Below is a small trained network, with its code and all its weights. Each question gives an input and a target symbol and asks what happens when units are switched off, that is, made to give their printed mean instead of their output.

import numpy as np


def w(rows, s, z=0):
    codes = np.array(rows[::2]) - 128.0
    scale = np.full(codes.shape[1], s)
    scale[-1] = z or s
    return codes * scale


def f(y):
    return np.maximum(y, 0)


def softmax(a):
    e = np.exp(a - a.max(-1, keepdims=True))
    return e / e.sum(-1, keepdims=True)


def log_softmax(a):
    a = a - a.max(-1, keepdims=True)
    return a - np.log(np.exp(a).sum(-1, keepdims=True))


def net(x, mask):
    ids = ['ΔΘΛΠΣΦΨεζητ'.index(c) for c in x.split()]
    T = len(ids)
    res = E[ids] + P[:T]
    r = res
    for j in range(2):
        rows = slice(4 * j, 4 * j + 4)
        q, k, v = (r @ M[0][rows].T for M in (Q, K, V))
        z = softmax(np.where(np.tri(T) > 0, q @ k.T / 4**0.5, -1e9)) @ v
        o = O[0][rows]
        res = res + np.where(mask[j], z, o[:, -1]) @ o[:, :-1]
    y = f(res @ A[0][:, :-1].T + A[0][:, -1])
    res = res + np.where(mask[2:6], y, B[0][:, -1]) @ B[0][:, :-1]
    return log_softmax(res[-1] @ U[:, :-1].T + U[:, -1])


Q, K, V, O, A, B = {}, {}, {}, {}, {}, {}
E = w([
[150,97,129],'Δ',
[122,89,114],'Θ',
[182,93,169],'Λ',
[189,73,148],'Π',
[28,115,110],'Σ',
[183,99,143],'Φ',
[64,93,101],'Ψ',
[164,167,165],'ε',
[82,107,107],'ζ',
[47,142,248],'η',
[123,56,113],'τ',
],0.014)
P = w([
[139,214,29],'0',
[151,100,234],'1',
[147,87,242],'2',
[118,93,239],'3',
[118,86,240],'4',
[122,77,240],'5',
[113,89,248],'6',
[115,88,246],'7',
[97,101,245],'8',
[95,97,233],'9',
[76,117,239],'10',
[90,101,249],'11',
[107,93,255],'12',
],0.0072)
Q[0] = w([
[131,164,171],'H1',
[168,81,56],'H1',
[143,78,118],'H1',
[107,123,250],'H1',
[138,149,101],'H2',
[175,115,33],'H2',
[72,216,66],'H2',
[124,136,162],'H2',
],0.015)
K[0] = w([
[139,120,126],'H1',
[107,126,126],'H1',
[85,131,176],'H1',
[94,143,146],'H1',
[107,70,120],'H2',
[172,115,250],'H2',
[119,94,138],'H2',
[142,164,82],'H2',
],0.019)
V[0] = w([
[166,157,185],'H1',
[194,55,102],'H1',
[176,170,93],'H1',
[121,107,84],'H1',
[214,250,82],'H2',
[222,30,165],'H2',
[145,134,125],'H2',
[147,187,202],'H2',
],0.015)
O[0] = w([
[139,216,142,236],'H1',
[203,104,49,66],'H1',
[182,121,119,33],'H1',
[131,92,152,38],'H1',
[75,146,174,254],'H2',
[201,73,250,72],'H2',
[123,75,141,138],'H2',
[138,232,121,144],'H2',
],0.011,0.0078)
A[0] = w([
[249,82,55,155],'N1',
[188,141,227,253],'N2',
[132,86,101,40],'N3',
[46,176,187,113],'N4',
],0.011,0.005)
B[0] = w([
[76,105,244,133],'N1',
[108,167,124,197],'N2',
[140,71,110,129],'N3',
[252,100,69,254],'N4',
],0.011,0.026)
U = w([
[117,15,122,198],'Δ',
[87,12,87,103],'Θ',
[42,224,119,240],'Λ',
[108,141,233,16],'Π',
[2,128,31,110],'Σ',
[124,77,196,2],'Φ',
[70,8,28,123],'Ψ',
[182,81,62,101],'ε',
[76,7,57,149],'ζ',
[16,251,93,229],'η',
[100,29,176,102],'τ',
],0.0055,0.0072)

Each question gives the input, a string of symbols that net reads in full, and the target symbol t.
The units are the heads (4 rows each of Q, K, V and O) and the neurons (one row each of A and B). Each row of codes is followed by its name. A weight is (code - 128) times the scale printed after its matrix; where a second scale follows, it is the last column's (O, A, B and U).
mask holds one flag per unit, heads first, then neurons. A switched-off unit (its flag False) gives its mean, the last column of its rows in O or B, instead of its output. The means were averaged over made-up inputs and are rounded, as every weight is.
A unit's drop is (log p(t) with every unit on - log p(t) with that unit switched off) / (log p(t) with every unit on - log p(t) with every unit switched off).
The circuit of an input: a set's keep is (log p(t) with only the set's units on - log p(t) with every unit switched off) / (log p(t) with every unit on - log p(t) with every unit switched off). Starting from all 6 units, units are removed one at a time, each time the one whose removal leaves the highest keep (on an exact tie, the one counted first), for as long as the keep stays at least 0.8.
units of the circuit, in order: the units of the circuit, biggest drop first
unit that matters most: the unit with the biggest drop
top k neurons: the k neurons with the biggest drops, biggest first
which heads matter: for each layer, one digit per head in row order, 1 if its drop is at least 0.15 and else 0, layers parted by /
drop of u: that unit's drop, to one decimal
input η Π Π ε ζ Λ Φ, target η: which heads matter : 01
input ε Σ ε ε η Ψ η Ψ ε ε η Π ε, target ε: units of the circuit, in order : N4, H2, H1
input ε ε Φ, target η: units of the circuit, in order : H1, N4
input ε Ψ ε Θ ε ε ε Σ η ε ζ Σ, target ε: unit that matters most : N4
input η ε Δ Π, target Λ: units of the circuit, in order : H2, N4
input ε ε Π ε ε Ψ Σ, target ε: which heads matter : 01
input η Π Σ ε Λ, target η: units of the circuit, in order : H2, N4
input ε ε Π Π, target η: which heads matter : 10
input Λ ε Π Π, target Λ: which heads matter : 10
input η ε Θ ε ε η ε τ Π, target η: which heads matter : 01
input ε Π Λ, target η: which heads matter : 10
input ε Π τ η, target ε: which heads matter : 00
input Σ ε Λ ε ε Θ ε Φ Θ Σ, target Σ: which heads matter : 01
input ε ε ε η Ψ, target ε: which heads matter : 11
input ε τ ε Π η η η ζ, target ε: which heads matter : 11
input Π ε Π Π Λ Π, target Π: top 2 neurons : N4, N1
input τ Π Δ Π, target τ: top neuron : N1
input ε τ Π ε ε ε ζ η ε Π η ε, target ε: drop of N4 : 3.1
input η ε η, target ε: drop of N4 : 2.1
input ε ε Π Π Π ε ε Σ Φ ε η ε Ψ, target ε: drop of H2 : 0.3
